Below are the code and all the weights of a small trained network. Each question names an input and a class and asks about switching units off, where a switched-off unit gives its printed mean instead of its output.

import numpy as np


def w(rows, s, z=0):
    codes = np.array(rows[::2]) - 128.0
    scale = np.full(codes.shape[1], s)
    scale[-1] = z or s
    return codes * scale


def f(y):
    return np.maximum(y, 0)


def log_softmax(a):
    a = a - a.max(-1, keepdims=True)
    return a - np.log(np.exp(a).sum(-1, keepdims=True))


def net(x, mask):
    res = np.array(x, float).reshape(1, 8) / 4 @ E
    y = f(res @ A[0][:, :-1].T + A[0][:, -1])
    res = res + np.where(mask, y, B[0][:, -1]) @ B[0][:, :-1]
    return log_softmax(res[-1] @ U[:, :-1].T + U[:, -1])


A, B = {}, {}
E = w([
[132,119,121,132,130],'x0',
[128,120,122,129,128],'x1',
[232,149,69,134,41],'x2',
[126,161,153,121,133],'x3',
[125,175,166,118,133],'x4',
[128,127,128,128,127],'x5',
[68,181,73,206,110],'x6',
[110,134,10,63,179],'x7',
],0.011)
A[0] = w([
[111,133,135,139,198,76],'n1',
[205,148,85,130,77,177],'n2',
[165,88,141,87,77,217],'n3',
[135,153,85,96,168,117],'n4',
[129,61,166,60,138,141],'n5',
[148,125,177,192,113,84],'n6',
[159,86,178,187,134,78],'n7',
[157,155,82,81,179,121],'n8',
[80,95,172,114,174,109],'n9',
[186,109,158,72,131,22],'n10',
[144,98,192,190,116,111],'n11',
[146,103,142,70,136,79],'n12',
[16,164,76,167,61,181],'n13',
[78,114,157,132,197,47],'n14',
[156,169,133,95,78,240],'n15',
[85,115,113,252,85,247],'n16',
[119,73,180,49,104,155],'n17',
[85,127,67,107,204,87],'n18',
[96,88,90,131,114,80],'n19',
[199,169,134,100,108,102],'n20',
[110,186,138,207,166,76],'n21',
[83,85,167,113,171,133],'n22',
],0.013,0.0012)
B[0] = w([
[121,125,61,190,94,187],'n1',
[82,49,109,201,112,230],'n2',
[131,156,144,173,177,196],'n3',
[71,53,159,57,3,177],'n4',
[184,184,117,114,212,211],'n5',
[118,135,185,90,104,217],'n6',
[95,76,195,37,83,212],'n7',
[42,119,196,86,39,184],'n8',
[133,91,88,235,79,229],'n9',
[145,190,104,127,161,195],'n10',
[44,113,191,39,135,233],'n11',
[173,238,67,113,137,174],'n12',
[192,198,86,82,219,245],'n13',
[72,77,141,180,137,227],'n14',
[126,47,143,169,154,185],'n15',
[202,179,106,91,122,251],'n16',
[184,192,38,98,143,213],'n17',
[65,73,177,83,132,217],'n18',
[154,110,116,100,109,168],'n19',
[100,108,128,211,167,191],'n20',
[155,188,146,122,132,202],'n21',
[127,93,128,202,146,226],'n22',
],0.0061,0.011)
U = w([
[142,128,189,9,82,75],'0',
[224,217,81,106,239,254],'1',
[168,130,114,223,158,50],'2',
],0.011,0.00082)

Each question gives the input, the list of numbers given to net, and the class t.
The units are the neurons (one row each of A and B). Each row of codes is followed by its name. A weight is (code - 128) times the scale printed after its matrix; where a second scale follows, it is the last column's (A, B and U).
mask holds one flag per neuron, in row order. A switched-off neuron (its flag False) gives its mean, the last column of its row in B, instead of its output. The means were averaged over made-up inputs and are rounded, as every weight is.
A unit's drop is (log p(t) with every unit on - log p(t) with that unit switched off) / (log p(t) with every unit on - log p(t) with every unit switched off).
The circuit of an input: a set's keep is (log p(t) with only the set's units on - log p(t) with every unit switched off) / (log p(t) with every unit on - log p(t) with every unit switched off). Starting from the 12 units with the biggest drops (on a tie, the unit counted first), units are removed one at a time, each time the one whose removal leaves the highest keep (on an exact tie, the one counted first), for as long as the keep stays at least 0.8.
units of the circuit, in order: the units of the circuit, biggest drop first
unit that matters most: the unit with the biggest drop
top k neurons: the k neurons with the biggest drops, biggest first
drop of u: that unit's drop, to one decimal
input [-4,5,6,-3,0,-7,-1,5], class 2: units of the circuit, in order => (n2)
input [3,7,-7,1,7,8,0,5], class 2: units of the circuit, in order => (n9 n14)
input [4,8,6,0,-1,3,-5,-3], class 2: top 2 neurons => (n2 n13)
input [0,-7,6,6,-6,2,-7,1], class 1: top 2 neurons => (n10 n12)
input [0,-4,-7,4,6,2,0,7], class 0: top 2 neurons => (n18 n4)
input [1,-7,-4,0,-8,-7,4,-3], class 1: top 3 neurons => (n13 n16 n2)
input [-8,1,5,7,7,-2,8,-6], class 1: top 2 neurons => (n13 n16)
input [-5,2,-7,3,6,-2,0,7], class 0: top 3 neurons => (n18 n4 n8)
input [8,6,-3,1,1,-7,5,1], class 1: top 2 neurons => (n13 n2)
input [-4,8,0,2,-1,3,3,3], class 0: drop of n18 => 0.2
input [-1,-8,-7,-2,-3,-3,-1,0], class 2: drop of n17 => 0.0
input [-6,-8,7,-7,5,-2,2,3], class 2: drop of n2 => 0.1
input [4,6,7,7,2,-2,4,8], class 0: drop of n8 => 0.2
input [-2,-2,8,-6,8,2,3,-8], class 0: unit that matters most => n11
